In the rows, zero is written as 128.
Each row has a class, written after it.
[112 106 158 120 107 140 165 133 124  99 127 145 137 133 151 130 113 146
 147 145 124 130  90 137 109  74 136 156 102 118 122 176 124  97 113 118
 138 139 149 125 114] | z395
[119 136 107  78 137 132 171 138 117 143 149 135 102 147 122  98 150 115
 123 127 119 128 105 147 120 100 114  99 116 128 114 102 150 133 137 131
 119 131 115 113 126] | z395
[139 148 102 114 108 146 134 116 162 153 157 145 154 115 113  99 121 123
 122 103 145 122 113  99 107 145 122 127 127 182 121  96 152 110 133 124
 121 132 139 143 113] | z191
[122 100 131 113 123 142 145 118 138 102 110 169 146 105 154 131 123 127
 146 151 135 133  83 125 164  81 149 141 100 103 124 171 120 140  96 125
 133 133 130 108 109] | z711
[121 113 103 167 151  98 163 118 109 163 124 168  96 115 105 119  65  91
 140  68  92 141  90 130  74 130 115 158 180 197 188 111 136 152 142  67
 151 108 175 157 102] | z599
[136 157 105 129 117 148 124 102 148 136 154 140 167  98 135 108 130 106
 122 114 124 109 107 124 131 134 119 117 136 186 113 118 150 112 121 126
  95 145 132 140 127] | z711
[ 96 111 105 171 141 109  81  94 128 110  90 154 129 168 233 171 101 119
 106 106 162 116 168 134 117 166 101 153 151 180 175 125 125 141 141  85
 135 112 155 148  92] | z983
[ 81  63  86 137 176 120 206 109 181 166 132 189 108 143 163 164  89 147
 104 131  98 123 113 118 146 142 164 118 179 125  33 174 176 121 134  63
 112 126 169 146 104] | z983
[ 85 184 198 136 149 122  90 138 157 167 169 163 109 138 123 159  51 126
 102 127 140  99 135 109 141 161 122 141 120 201  95  55 124 124 112  72
  95 119 174 163 117] | z191
[117  75 119  84  87 105 100 126 186 137 143 159  68 117  92 130 112 170
  94 121 171 115 100 187 129  64 175 161 159  98 180 200 128 155 129 103
 105 136 131 152 127] | z191
[120 102 134 133 109 140 167 135 132  95 134 176 126 151 165 140 134 140
 162 145 121 136 102 106 128 103 140 146 111 123 138 152 121 109 107 109
 149 112 125 122 114] | z753
[124 133 109 108 139 140 174 133 127 151 130 157  96 137 122  99 153 111
 111 115 136 144 112 140 135 113 117  91 132 127 110 102 149 141 148 134
 125 114 133 125 124] | z983
[ 88  63 115  66 114 115  88 144 107 103 106 179 124 147 141 164 146 144
 122 146 169 146 108 143 130  90 115 118 140 129 132 233  73 194 142 152
 120 161 103  92 115] | z461
[ 99  84 151 116 116 133 154 125 142 118 121 144 144 112 156 131 119 145
 138 150 118 129  88 103 138  86 143 149 110 109  99 167 119 111 119 133
 133 151 138 123 120] | z461
[ 90  94 129 126 111 146 163 127 130 101 114 145 139 120 150 129 102 157
 152 156 132 138 108 159 134  84 151 153  87 102 124 187 153  97 101 117
 127 149 128 121 122] | z395
[106 152 190 171 132 167 134 127 165 155 119  57 118 152 107 136  38 137
 111 116  91 105 186 103 135 117 114 136 158  80 105  47 134  36 156 115
 152 142 189 122 131] | z461
[108 123 110  94 125 122 132 144 120 144 133 146 108 153 117 125 169  98
 100  94  97 117  90 141 152 107 115  95 139 131 114 134 139 129 148 135
 133 130 135 121 118] | z461
[ 94 241 134  89 136  87 201 135 109 135 104  93 115 181  64 130  95 120
  86 141  95 137 100  92 121 139 134 145 136 220 160  83 101 146 141  83
 129  85 173 130 141] | z959
[113 118 132 113 123 120 119 133 127 141 108 135 133 111 164 143 114 103
 150 156 121 123 102 125 135  83 145 150  96 127 145 152 119 105 131 132
 150 144 145 120 114] | z959
[119  71 126  95 124 145 149 115 115 113 146 114 130 193 151 158  99 117
 113  90  66 101 134 112 138 192 128 129 128 170  35  48 127  79  98  91
  88 134 147 116 180] | z968
[143 139  91  75 119 140 134 108 153 170 154 142 156 113 124 103 126 119
 126 104 132 116 105  89 112 132 118 122 148 178 113 118 152 115 134 126
 114 127 154 131 125] | z191
[105 103 150 132 110 148 165 125 137 124 130 148 115 124 172 134 138 140
 156 151 147 127 121 114 133  80 138 154  98 109 119 171 133 124 125 127
 126 136 115 131 111] | z753
[114 105 140 132 101 145 148 120 137 109 111 143 126 123 162 140 138 142
 139 155 148 130 111 123 149  70 156 160  92  97 150 159 119 152 112 117
 133 135 128 127 117] | z711
[118 136  94 102 123 127 150 126 126 156 141 140 103 136 119  94 158 103
 107 110 149 133 100 163 130 113 111 115 115 126 126  98 153 138 150 131
 130 124 117 119 136] | z681
[ 62 146 121 156 118 146 110 105 153 152 177 161 114 142 127  87 102 146
 111 166  84 145 105 133 132 147 138 115 179 135  89 152 151 152 166 109
 104 149 148 110 210] | z959
[102  97 146 122 119 139 128 146 144 130 125 138 122 126 157 143  89 117
 168 155 135 115 109 111 116  76 127 140  99 104 100 171 140 143 106 126
 120 156 148 119 114] | z968
[103 126 129 100 158 154 118  96  91 121 143 204 100 196  91 119 116 137
  99 125  93 151 150 143 113 190 112 126 135 236 180  75 115 115 156 120
 110  89  91 106 189] | z599
[101 110 176  63 159 173 171 116 115 138 126 203  85 189 135 155  71 109
 128  83 116 128 123 113 129 113  93 141 137 217 188 124  95  95 154  82
 136  97 188 130 124] | z959
[129 179 188  93 137 142 122 131 144 124 153 179 178 114 113 134  95 121
 160  78  78 187 108  92 109 130 127 128 170 132 139  58  86 162 153  98
 111 120 165 111 121] | z191
[161  42 112 117 140 143  84  89 122 120 108 147 118 101 138 112 197 119
  60  80 122 131  80 173 140 126 120 174  67 110 140 178 120  65 152 144
 140 148 137 130 120] | z599
[118 122  93  89 132 133 160 144 111 145 150 143 101 146 114 100 158 121
 119 121 129 131 106 150 128 115 115 103 108 140 108 119 149 127 132 129
 123 133 119 119 120] | z395
[120  99 131 132 114 135 134 121 128 101 111 147 136 115 188 132 113 132
 147 149 139 129  85 137 151  84 132 142 118 105 127 141 115 137 106 115
 150 125 138 105 130] | z711
[ 92  93  96 151  81 133 127  94 111 144 133 174  88 132  97 100 127 172
 131 118 149 152 114 109 123 129 187 184 140 181 228 187 110 165 151  86
 124 128 130 153 157] | z191
[137 139  92 126 102 154 129 110 159 131 154 167 148 104 136 116 118 129
 124 122 131 131 122 106 113 138 113 135 116 182 125 102 155 133 102 129
 108 136 135 136 107] | z753
[ 86 123 124  82 139 122  79 114 134 115  71 136 131 134 134 246 134 160
  50 167 183 154 146 179 110  84  85 123 114 160 210 206  95 163 121 129
 104 117 165 143  99] | z711
[153 157 118 103 112 126 120 115 145 174 166 139 156  98 116 111 134 109
 111 119 135 111 107 131 112 132 133 128 137 172  96 109 148  98 132 133
 112 139 147 132 133] | z681
[139 132 139  47 130 124 103 175  82 152 125 135 109  91 106 146 122  95
 142  96 104 172 106 193 145  77 105  91 171 155 132 191  90 177 123 137
  83 137 203 108 153] | z983
[134 147 119 134 109 147 110 129 154 144 160 160 139 126 126 140 129 122
 116 134 122 117 135 112 121 137 128 112 133 146  91 124 147 138 113 134
 112 139 141 126 111] | z753
[118 147 114 100 136 134 140 137 122 160 148 163 116 139 129 104 151 117
 100 119 138 134  99 135 141 121 108  92 113 151 104  94 154 123 138 130
 141 116 126 119 133] | z599
[ 94  49 134 114 104 149 158 107 114 130 104 110 111 144 184 159 129 118
  79 124 157 198 181 153 147  91 155 126 109 109 103 192  88 153 119 146
 124 147 201  88 102] | z983
[102 140 116 100 141 124 149 150 122 157 137 150  96 150 111 119 160 102
 103 114  92 116  90 141 145 115 121  89 129 151 114 122 152 154 149 131
 129 123 128 127 130] | z461
[ 66 129 132 120 148  95 131 145 126 119 137 149 107 189 163 193 116 124
 112 129 140 186 172 142 110 146  82 126 143 159 168 110 135 192 124 101
 130  61 138 120  86] | z191
[154 141 103 119 105 145 135 117 136 149 158 153 133 104 132 129 119 114
 118 120 126 102 114 105 122 136 120 116 125 186 100  87 145 105 100 128
 116 138 135 134 114] | z753
[ 60  98 164 135 141 134  91 157 138 186 139 183 102 211 126 109 152 108
 179  79 122 131 167 101 155 114 172 120 180  94 163 183 105 151 196 103
 146 125 177 144  98] | z461
[ 94 114 172 130 116 129 162 152 129 103 112 130 110 133 133 154 107 136
 144 145 106 123 104 109 145  65 131 157 107 102 143 186 122 142 113 116
 133 140 142 132 107] | z461
[150  67 142  93 116 110 141 122 139 122 138 123 109 132 178 170 137 132
  99 139 124 134 142 143 156 127 209 100 144 219 142 220  71 128 101 133
 124 116 162 131  91] | z753
[117 151  95  88 136 131 155 129 130 159 141 154 118 128 102 118 135 115
 112 120 141 130  90 123 126 116 105  80 138 133 123 104 155 121 141 126
 137 114 122 119 128] | z191
[129 133  88  95  82 116  70 121 166 125 164 122 149 119 195 135 155 119
 103 140 145 113 124 141 143 108 121 106 149 198 117 191 123 147 134 163
  94 161 120 129 100] | z681
[124 154 120 102 126 127 138 137 111 156 155 155 114 139 118 111 157 118
 104 112 135 129 106 139 144 122 118 100 118 140 112  91 154 121 133 120
 131 119 117 120 144] | z599
[145 132 108 136 105 138  98 101 137 138 148 141 152 110  99 116 124 109
 115  95 101 121 112 113  86 154 120 152 136 165 102  98 150 122 137 134
  98 147 127 124 131] | z968
[113 106 135 130 118 132 181 138 126 117 134 129 111 126 147 134 118 141
 152 154  94 141 111 127 125  75 156 154  98 125 148 163 137 111 111 112
 134 136 140 129 102] | z395
[135 143 127 116 105 139 126 109 137 157 159 138 134  91 119  88 104 125
 113 117 149 109 123 137 116 117 130 146 127 170 101 133 163 123 116 137
 107 144 140 127 101] | z395
[107 170 169 126 138 139  66 192 114 129 124 103 118 235 109 100  98 125
 171 110 139  90 158 134 129 141 105 142 142  78 125 151 109 114 140  82
 149 127 214 117 156] | z395
[127 149 118  96 127 136 118 121 155 146 159 142 152 103 135 125 130 108
 103 102  97 117 104 108 127 120  91 130 132 171 105 110 154 114 130 128
 102 149 151 130 109] | z461
[110 141  98  97 122 125 154 145 114 157 137 136  93 145 126 123 142  90
 106 127 126 136 110 145 138 110 119 104 107 142 124  95 144 148 140 130
 142 127 130 110 128] | z959
[111 105 146 126 113 144 176 147 110 110 128 137 128 131 138 126 101 149
 166 145 146 136 112 129 118  88 132 129 117 110 122 179 130 119 108 115
 141 139 141 124 119] | z395
[109  71 136 139 104 140 139 117 149 113 121 141 119 121 154 123 111 136
 154 139 131 134 106 118 122  87 140 167 101 102 125 158 140 109 122 131
 131 136 125 124 109] | z968
[145 154 116 107 131 134 128 110 146 153 149 147 156 104 117 114 124 107
 115 124 144 128 120 133 116 138 128 123 122 169 117 126 142 118 135 135
 116 139 131 118 117] | z681
[121  76 132 113 117 131 176 123 135 112 115 148 130 130 152 118 110 137
 150 160 175 132 118 115 130  89 144 127 122 112 111 193 115  94 100 135
 128 133 146 128 115] | z983
[116  88 151 137 131 140 168 121 133 114 116 162 118 139 163 117 140 134
 139 157 140 156 107 115 102  94 138 139 112 106 126 143  99 122 142 133
 136 130 146 129 125] | z983
[157 170 104 117 120 147 133 108 148 148 172 146 142 100 112 120 135 112
 100 118 117 108 118  99 117 149 109 112 131 186 104 110 157 121 111 128
  95 139 136 134 117] | z753
[104 116 199  97 128 136 155 148 162 133 132 118  63 128 118 149 106 132
  49 150 116 180 134 216  85  53 137 159 112 119 117 162 116 234 164 148
 126 128 156  72 125] | z461
[152 128 144  49 161 157 123 120 140 155 140 141 135 143 104 128 169 123
 111 108 146 104 184 115 157 159 146 152  80 130 109 153 151 133 109 113
  45 145 153 146 148] | z983
[122 209 176 165 128 118  84  90  93 127 102  82 146 155  77 111 127 119
 103 133 114  95 145  89 124 185 116 179  83 178 180  61 141  36 121 130
 119  80 141 150 152] | z968
[100  94 146 124 115 133 135 128 141 124 126 153 145 114 159 106 135 133
 164 151 151 151  97 152 118  90 137 159  93  84 128 161 133 134 122 132
 125 139 135 131 145] | z681
[117  99 164 125 124 139 156 111 130 122 119 153 124 109 155 141  94 150
 122 167 151 121 105 112 127  88 146 147  83 139 136 151 123 107 100 120
 136 141 130 135 130] | z599
[149  73 143 124 111 125 154 148 101  79 103  89 114 155 113 134 176  99
  93  92 139 155 112 252 133 122 148  79 116  94 139 193 105  91 140 165
 158 120 111 108 139] | z681
[108 153  82  86 138 128 148 146 140 160 146 148 104 142 120 110 150 116
 109 117 138 131  82 149 126 111 105 102 119 141 128 116 162 130 153 106
 135 119 133 120 139] | z191
[141  63 176  89 120 119 100  98 104 121  94 149 132  91 169 135 151 118
  75  67 157 127  79 151 179 112  97 120 105 149 109 118 102  86 100 169
 141  95 151 158  72] | z599
[ 82 120 184 140 140 136 120 111 134 152 124 112  77 125 183 109  90 154
 127 134  85 101 119 171 117 102 124 175 141 188 121 106 135 120 181 121
 102 122 129 159 144] | z395
[104  88 163 141 114 137 144 127 134 125 132 153 121 107 152 151 106 156
 123 171 147 144 109 127 126  75 142 151  91 105 122 176 127 111 104 122
 139 145 141 128 126] | z599
[119  91 140 127 102 122 158 121 127 124 127 141 120 127 158 131 136 136
 123 160 164 134  97 122 130  85 150 163  90 100 115 164 108 116 121 125
 150 139 134 115 118] | z681
[ 88 172 134 192 140 104 196  96 117 130 102 122 132 118  84 112 112  91
 135 101 130 143 114 147 127 122 179 137 117 146 202 127 125  63 171  97
 144 137  97 156  89] | z681
[151 131 105 115 113 141 111 119 154 141 161 141 147 111 122 106 121 124
 135 112 123 111 105 112 107 141 118 111 158 161 126 129 150 111 131 130
 119 132 134 138 138] | z191
[136 116 141 112 151  91 140 124 122 110  82 118 129  90 142 213 124 122
  52 113  27 117  41 198 135 101 119  89 185 142 106 185 143 115 135 134
 150  99 156 121 120] | z461
[148 149 102 129 119 134 109 116 148 143 153 139 161  93 133 107 118 106
 132 123 137 105 100 129 131 123 119 118 150 162 116 144 147 116 112 119
 115 139 152 129 127] | z711
[115 146 102  99 132 145 150 131 122 140 132 153 121 137 118 113 169 105
 118 122 144 128  98 145 137 110 107  95 111 133 119 103 144 163 137 130
 114 128 109 122 135] | z711
[105 112 139 138 113 140 170 134 123 119 108 152 119 139 135 135 133 141
 145 162 155 127 102 111 107  91 143 155  86 108 122 174 117 137 120 116
 139 140 129 130 124] | z753
[148 146  84 131 103 120 119 105 145 135 161 121 130  85 128 112 108 100
 104 122 100 114 107 113 123 142 106 132 144 195 136 116 158 134 111 134
 108 142 133 139 117] | z959
